Below is a small trained network, with its code and all its weights. Each question gives an input and a class and asks what happens when units are switched off, that is, made to give their printed mean instead of their output.

import numpy as np


def w(rows, s, z=0):
    codes = np.array(rows[::2]) - 128.0
    scale = np.full(codes.shape[1], s)
    scale[-1] = z or s
    return codes * scale


def f(y):
    return y / 2 * (1 + np.tanh(0.7978845608 * (y + 0.044715 * y**3)))


def log_softmax(a):
    a = a - a.max(-1, keepdims=True)
    return a - np.log(np.exp(a).sum(-1, keepdims=True))


def net(x, mask):
    res = np.array(x, float).reshape(1, 2) / 4 @ E
    y = f(res @ A[0][:, :-1].T + A[0][:, -1])
    res = res + np.where(mask, y, B[0][:, -1]) @ B[0][:, :-1]
    return log_softmax(res[-1] @ U[:, :-1].T + U[:, -1])


A, B = {}, {}
E = w([
[250,15,210,123,78],'x0',
[240,28,18,2,155],'x1',
],0.009)
A[0] = w([
[64,158,201,239,59,213],'n1',
[82,179,173,192,153,27],'n2',
[43,195,82,81,160,110],'n3',
[141,72,21,65,122,10],'n4',
[107,146,211,181,39,43],'n5',
[43,141,218,141,100,29],'n6',
[165,179,173,86,109,250],'n7',
[236,60,29,55,142,234],'n8',
[23,152,35,151,182,135],'n9',
[32,250,83,135,194,221],'n10',
[72,138,195,155,109,249],'n11',
[215,59,177,171,38,59],'n12',
[122,183,216,213,116,244],'n13',
[193,92,224,143,90,126],'n14',
[200,93,199,164,98,230],'n15',
[162,50,162,138,41,38],'n16',
[189,80,52,104,217,15],'n17',
[158,76,157,161,64,68],'n18',
[255,101,76,44,145,254],'n19',
[179,110,230,119,146,63],'n20',
],0.0091,0.0062)
B[0] = w([
[146,199,202,81,169,230],'n1',
[180,209,23,174,194,166],'n2',
[62,116,130,206,155,187],'n3',
[180,246,83,170,202,175],'n4',
[198,216,73,87,201,171],'n5',
[196,189,36,135,219,166],'n6',
[95,27,204,52,67,166],'n7',
[138,182,194,50,169,251],'n8',
[51,124,132,158,166,200],'n9',
[54,111,174,143,142,241],'n10',
[174,148,209,61,142,197],'n11',
[55,188,142,171,203,186],'n12',
[160,142,196,69,136,219],'n13',
[32,159,117,211,178,185],'n14',
[47,93,170,181,114,201],'n15',
[74,185,28,205,225,163],'n16',
[156,207,76,167,193,171],'n17',
[85,132,48,188,194,153],'n18',
[102,166,208,79,148,242],'n19',
[88,154,83,255,193,155],'n20',
],0.0097,0.016)
U = w([
[241,246,91,95,173,58],'0',
[31,150,82,238,154,90],'1',
[118,67,245,38,78,249],'2',
[213,76,40,185,69,2],'3',
[197,61,52,172,51,2],'4',
[181,70,53,192,50,2],'5',
[204,39,69,191,78,2],'6',
[209,45,75,176,56,2],'7',
],0.011,0.0062)

Each question gives the input, the list of numbers given to net, and the class t.
The units are the neurons (one row each of A and B). Each row of codes is followed by its name. A weight is (code - 128) times the scale printed after its matrix; where a second scale follows, it is the last column's (A, B and U).
mask holds one flag per neuron, in row order. A switched-off neuron (its flag False) gives its mean, the last column of its row in B, instead of its output. The means were averaged over made-up inputs and are rounded, as every weight is.
A unit's drop is (log p(t) with every unit on - log p(t) with that unit switched off) / (log p(t) with every unit on - log p(t) with every unit switched off).
most important unit: the unit with the biggest drop
top k neurons: the k neurons with the biggest drops, biggest first
drop of u: that unit's drop, to one decimal
input [8,-8], class 0: most important unit -> n5
input [-4,2], class 1: top 2 neurons -> n13, n11
input [-6,-6], class 0: top 3 neurons -> n1, n11, n13
input [-4,3], class 1: top 3 neurons -> n13, n11, n1
input [6,-6], class 0: top 4 neurons -> n5, n1, n13, n11
input [3,-3], class 2: top 3 neurons -> n4, n17, n2
input [4,2], class 1: top 2 neurons -> n13, n11
input [4,0], class 1: drop of n14 -> 0.3
input [-8,-8], class 0: drop of n14 -> 0.1
input [3,3], class 2: drop of n5 -> 0.4
input [-3,2], class 2: drop of n14 -> 0.2
